Here is a tiny trained network, its code and every weight. The questions are about switching its units off for an input and a class, where a switched-off unit gives its printed mean instead of its output.

import numpy as np


def w(rows, s, z=0):
    codes = np.array(rows[::2]) - 128.0
    scale = np.full(codes.shape[1], s)
    scale[-1] = z or s
    return codes * scale


def f(y):
    return np.maximum(y, 0)


def log_softmax(a):
    a = a - a.max(-1, keepdims=True)
    return a - np.log(np.exp(a).sum(-1, keepdims=True))


def net(x, mask):
    res = np.array(x, float).reshape(1, 5) / 4 @ E
    y = f(res @ A[0][:, :-1].T + A[0][:, -1])
    res = res + np.where(mask, y, B[0][:, -1]) @ B[0][:, :-1]
    return log_softmax(res[-1] @ U[:, :-1].T + U[:, -1])


A, B = {}, {}
E = w([
[165,125,135,36,49,178,156],'x0',
[4,196,193,106,137,133,161],'x1',
[112,193,31,155,120,132,185],'x2',
[157,115,165,165,94,29,193],'x3',
[121,51,131,74,202,158,203],'x4',
],0.014)
A[0] = w([
[104,111,121,150,150,86,123,72],'n1',
[148,195,146,146,61,112,57,125],'n2',
[146,93,136,76,150,138,182,118],'n3',
[142,133,123,73,64,155,147,111],'n4',
[134,105,134,114,67,163,144,91],'n5',
[184,130,106,175,116,162,158,118],'n6',
[212,108,119,163,162,145,96,84],'n7',
[129,168,136,155,50,119,74,67],'n8',
[71,160,161,126,114,129,175,127],'n9',
[121,79,127,136,182,153,186,101],'n10',
[142,90,204,116,139,105,62,94],'n11',
[145,117,144,158,121,69,173,73],'n12',
[157,121,167,144,90,67,200,76],'n13',
[112,183,7,139,108,120,193,97],'n14',
[169,120,66,170,119,156,155,134],'n15',
[120,78,132,105,184,143,199,114],'n16',
[112,140,84,100,168,194,58,93],'n17',
[90,140,126,154,137,161,134,107],'n18',
[138,93,172,96,119,113,79,2],'n19',
[201,87,77,119,117,99,84,80],'n20',
[84,189,177,131,128,145,145,97],'n21',
[149,147,124,88,69,153,181,92],'n22',
[102,129,103,215,236,105,107,161],'n23',
[176,111,187,111,135,128,77,106],'n24',
[94,64,96,122,138,157,175,22],'n25',
],0.015,0.0046)
B[0] = w([
[112,129,173,102,77,151,114,165],'n1',
[121,134,99,206,155,219,147,231],'n2',
[122,144,143,186,140,153,106,219],'n3',
[89,106,157,138,72,109,167,207],'n4',
[75,87,182,147,95,92,147,182],'n5',
[148,117,163,107,170,150,131,184],'n6',
[104,68,175,100,155,173,156,222],'n7',
[100,136,94,186,154,166,147,208],'n8',
[167,92,175,76,197,167,128,214],'n9',
[119,167,106,188,128,170,132,209],'n10',
[217,201,122,96,106,80,151,223],'n11',
[98,107,68,93,106,137,74,190],'n12',
[49,95,10,84,132,96,38,214],'n13',
[207,214,132,103,130,81,126,232],'n14',
[182,127,162,81,151,150,133,202],'n15',
[143,159,67,188,133,211,146,232],'n16',
[55,96,20,91,95,60,51,235],'n17',
[159,99,126,90,122,130,113,165],'n18',
[172,184,113,107,117,106,109,187],'n19',
[134,76,147,111,173,208,142,236],'n20',
[146,89,174,96,206,205,142,209],'n21',
[99,106,171,124,56,98,158,199],'n22',
[112,90,180,127,22,112,182,253],'n23',
[190,171,123,116,134,100,142,209],'n24',
[123,142,94,146,134,151,146,190],'n25',
],0.011,0.017)
U = w([
[122,75,174,67,222,158,139,103],'0',
[110,147,94,252,145,158,140,118],'1',
[70,100,53,66,112,113,47,129],'2',
[94,97,187,137,23,117,169,116],'3',
[188,209,125,72,130,106,141,132],'4',
[118,123,136,121,137,124,136,254],'5',
[113,128,132,136,151,59,132,105],'6',
],0.014,0.016)

Each question gives the input, the list of numbers given to net, and the class t.
The units are the neurons (one row each of A and B). Each row of codes is followed by its name. A weight is (code - 128) times the scale printed after its matrix; where a second scale follows, it is the last column's (A, B and U).
mask holds one flag per neuron, in row order. A switched-off neuron (its flag False) gives its mean, the last column of its row in B, instead of its output. The means were averaged over made-up inputs and are rounded, as every weight is.
A unit's drop is (log p(t) with every unit on - log p(t) with that unit switched off) / (log p(t) with every unit on - log p(t) with every unit switched off).
The circuit of an input: a set's keep is (log p(t) with only the set's units on - log p(t) with every unit switched off) / (log p(t) with every unit on - log p(t) with every unit switched off). Starting from the 12 units with the biggest drops (on a tie, the unit counted first), units are removed one at a time, each time the one whose removal leaves the highest keep (on an exact tie, the one counted first), for as long as the keep stays at least 0.8.
units of the circuit, in order: the units of the circuit, biggest drop first
most important unit: the unit with the biggest drop
k most important neurons: the k neurons with the biggest drops, biggest first
drop of u: that unit's drop, to one decimal
input [-1,4,7,-7,1], class 2: units of the circuit, in order => [n17]
input [3,-5,7,8,4], class 2: 3 most important neurons => [n13 n12 n11]
input [2,-7,1,-8,4], class 2: 2 most important neurons => [n17 n21]
input [5,6,3,6,1], class 0: 4 most important neurons => [n9 n17 n21 n23]
input [8,-7,-5,-6,7], class 3: 3 most important neurons => [n4 n5 n22]
input [-5,-8,-5,8,0], class 0: 2 most important neurons => [n20 n7]
input [5,7,-8,5,3], class 4: 2 most important neurons => [n11 n19]
input [-5,6,0,4,8], class 1: 2 most important neurons => [n16 n10]
input [4,1,-3,-7,-7], class 1: 3 most important neurons => [n2 n8 n13]
input [7,6,4,8,4], class 2: 2 most important neurons => [n13 n23]
input [6,7,8,1,3], class 4: 4 most important neurons => [n14 n20 n7 n2]
input [5,5,-2,-2,-6], class 1: 2 most important neurons => [n2 n8]
input [3,-6,-8,1,-6], class 4: 2 most important neurons => [n11 n24]
input [7,7,-2,0,0], class 0: 3 most important neurons => [n21 n9 n23]
input [-6,-4,5,1,-4], class 3: most important unit => n23
input [-5,-8,-4,-7,-8], class 0: 3 most important neurons => [n7 n20 n16]
input [7,4,3,7,-7], class 1: 2 most important neurons => [n2 n8]
input [1,-5,4,-8,-8], class 1: drop of n12 => 0.9
input [5,1,8,-6,6], class 4: drop of n13 => 0.5
input [-7,1,-6,-6,-1], class 3: units of the circuit, in order => [n23]
input [1,-5,6,-2,4], class 4: drop of n2 => 0.1
input [0,5,0,7,7], class 1: drop of n16 => 1.2
